Here is a tiny trained network, its code and every weight. The questions are about switching its units off for an input and a target symbol, where a switched-off unit gives its printed mean instead of its output.

import numpy as np


def w(rows, s, z=0):
    codes = np.array(rows[::2]) - 128.0
    scale = np.full(codes.shape[1], s)
    scale[-1] = z or s
    return codes * scale


def norm(h):
    return h / np.sqrt((h * h).mean(-1, keepdims=True) + 1e-5)


def f(y):
    return y / 2 * (1 + np.tanh(0.7978845608 * (y + 0.044715 * y**3)))


def softmax(a):
    e = np.exp(a - a.max(-1, keepdims=True))
    return e / e.sum(-1, keepdims=True)


def log_softmax(a):
    a = a - a.max(-1, keepdims=True)
    return a - np.log(np.exp(a).sum(-1, keepdims=True))


def net(x, mask):
    ids = ['Σαγζηξτψ'.index(c) for c in x.split()]
    T = len(ids)
    res = E[ids] + P[:T]
    r = norm(res)
    for j in range(3):
        rows = slice(3 * j, 3 * j + 3)
        q, k, v = (r @ M[0][rows].T for M in (Q, K, V))
        z = softmax(np.where(np.tri(T) > 0, q @ k.T / 3**0.5, -1e9)) @ v
        o = O[0][rows]
        res = res + np.where(mask[j], z, o[:, -1]) @ o[:, :-1]
    y = f(norm(res) @ A[0][:, :-1].T + A[0][:, -1])
    res = res + np.where(mask[3:19], y, B[0][:, -1]) @ B[0][:, :-1]
    return log_softmax(norm(res)[-1] @ U[:, :-1].T + U[:, -1])


Q, K, V, O, A, B = {}, {}, {}, {}, {}, {}
E = w([
[84,102,13,173],'Σ',
[179,100,160,163],'α',
[204,164,136,7],'γ',
[147,90,88,124],'ζ',
[115,63,164,131],'η',
[167,116,98,114],'ξ',
[59,150,46,123],'τ',
[134,102,78,150],'ψ',
],0.013)
P = w([
[125,124,1,104],'0',
[120,122,13,117],'1',
[126,123,29,121],'2',
[121,125,39,130],'3',
[115,127,47,140],'4',
[114,127,58,149],'5',
[104,133,72,159],'6',
[96,132,75,168],'7',
[101,140,91,170],'8',
[88,145,100,172],'9',
[89,152,107,180],'10',
[87,150,110,186],'11',
[73,155,112,188],'12',
],0.0046)
Q[0] = w([
[153,189,178,83],'H1',
[99,94,98,192],'H1',
[99,153,148,124],'H1',
[124,75,138,167],'H2',
[127,100,192,169],'H2',
[136,55,105,178],'H2',
[122,125,248,147],'H3',
[146,135,76,131],'H3',
[112,118,185,128],'H3',
],0.015)
K[0] = w([
[127,138,84,96],'H1',
[120,114,158,189],'H1',
[112,102,108,133],'H1',
[170,159,151,108],'H2',
[119,192,111,31],'H2',
[148,145,176,122],'H2',
[141,115,5,88],'H3',
[160,97,216,153],'H3',
[150,122,83,115],'H3',
],0.017)
V[0] = w([
[84,165,128,147],'H1',
[42,46,167,115],'H1',
[174,167,204,94],'H1',
[159,107,104,231],'H2',
[116,87,91,209],'H2',
[114,102,171,167],'H2',
[106,37,164,2],'H3',
[104,61,104,150],'H3',
[230,129,123,178],'H3',
],0.0065)
O[0] = w([
[149,126,50,161,59],'H1',
[66,106,126,136,145],'H1',
[115,196,157,226,3],'H1',
[27,185,100,129,236],'H2',
[94,136,206,198,242],'H2',
[198,151,185,196,93],'H2',
[37,89,254,161,176],'H3',
[147,41,177,100,240],'H3',
[224,136,94,153,204],'H3',
],0.0041,0.0037)
A[0] = w([
[173,146,99,99,175],'N1',
[90,125,114,84,194],'N2',
[177,244,125,147,242],'N3',
[113,97,134,106,226],'N4',
[106,155,127,132,3],'N5',
[116,175,51,102,69],'N6',
[88,64,175,132,121],'N7',
[175,108,194,144,253],'N8',
[118,130,85,123,172],'N9',
[128,126,199,105,211],'N10',
[153,136,115,183,214],'N11',
[197,159,89,147,123],'N12',
[72,158,118,191,203],'N13',
[132,204,176,113,40],'N14',
[127,141,81,132,74],'N15',
[138,123,102,182,218],'N16',
],0.011,0.0016)
B[0] = w([
[78,86,195,132,194],'N1',
[163,178,193,112,210],'N2',
[119,88,137,235,180],'N3',
[86,162,160,185,214],'N4',
[177,87,111,69,99],'N5',
[181,209,192,167,237],'N6',
[83,149,238,150,254],'N7',
[123,249,50,172,163],'N8',
[149,133,192,159,217],'N9',
[104,109,110,183,147],'N10',
[106,185,233,175,172],'N11',
[57,186,162,142,206],'N12',
[109,78,165,80,196],'N13',
[78,1,146,184,123],'N14',
[139,126,173,148,181],'N15',
[155,132,243,174,215],'N16',
],0.0051,0.0035)
U = w([
[92,108,8,193,177],'Σ',
[153,229,145,214,119],'α',
[151,108,167,135,76],'γ',
[167,7,94,74,139],'ζ',
[46,92,179,144,107],'η',
[192,164,180,28,253],'ξ',
[82,220,73,80,205],'τ',
[242,67,81,199,72],'ψ',
],0.011,0.0036)

Each question gives the input, a string of symbols that net reads in full, and the target symbol t.
The units are the heads (3 rows each of Q, K, V and O) and the neurons (one row each of A and B). Each row of codes is followed by its name. A weight is (code - 128) times the scale printed after its matrix; where a second scale follows, it is the last column's (O, A, B and U).
mask holds one flag per unit, heads first, then neurons. A switched-off unit (its flag False) gives its mean, the last column of its rows in O or B, instead of its output. The means were averaged over made-up inputs and are rounded, as every weight is.
A unit's drop is (log p(t) with every unit on - log p(t) with that unit switched off) / (log p(t) with every unit on - log p(t) with every unit switched off).
The circuit of an input: a set's keep is (log p(t) with only the set's units on - log p(t) with every unit switched off) / (log p(t) with every unit on - log p(t) with every unit switched off). Starting from the 12 units with the biggest drops (on a tie, the unit counted first), units are removed one at a time, each time the one whose removal leaves the highest keep (on an exact tie, the one counted first), for as long as the keep stays at least 0.8.
circuit, biggest first: the units of the circuit, biggest drop first
unit that matters most: the unit with the biggest drop
k most important neurons: the k neurons with the biggest drops, biggest first
heads that matter: for each layer, one digit per head in row order, 1 if its drop is at least 0.15 and else 0, layers parted by /
drop when u is switched off: that unit's drop, to one decimal
input η ζ ψ γ Σ η τ Σ γ, target η: heads that matter	111
input α Σ ψ, target α: heads that matter	001
input ζ ζ Σ ξ ζ ψ, target ψ: circuit, biggest first	N7, H1, H3, N6
input ξ ζ ξ, target ξ: heads that matter	000
input ψ η ζ τ, target η: heads that matter	001
input ψ η ψ ψ ζ τ ψ ζ η Σ Σ, target η: most important neuron	N13
input Σ ξ ψ ζ α ζ, target α: heads that matter	001
input Σ α ψ Σ, target α: 3 most important neurons	N6, N16, N11
input ξ α ψ Σ τ γ η ψ ξ ξ γ, target η: 2 most important neurons	N14, N3
input ψ Σ Σ γ ψ ζ ζ η η α, target ψ: heads that matter	011
input ζ Σ γ ξ ζ α α, target ψ: 3 most important neurons	N7, N6, N2
input τ ξ Σ η ζ τ ξ, target η: heads that matter	101
input ζ ψ τ Σ ζ ψ, target ψ: heads that matter	101
input γ ξ Σ Σ ψ ξ τ Σ ψ ζ ψ η, target ζ: heads that matter	011
input α ψ τ, target α: most important neuron	N6
input ζ η ξ, target η: heads that matter	001
input ζ ξ α Σ, target α: drop when H1 is switched off	0.1
input ζ α ξ ψ η ψ α ψ Σ τ γ γ τ, target α: drop when N6 is switched off	0.8
input τ γ τ α Σ Σ η, target ζ: drop when H2 is switched off	1.2
input ψ ψ ψ ψ Σ ζ Σ Σ ξ, target ξ: unit that matters most	H1
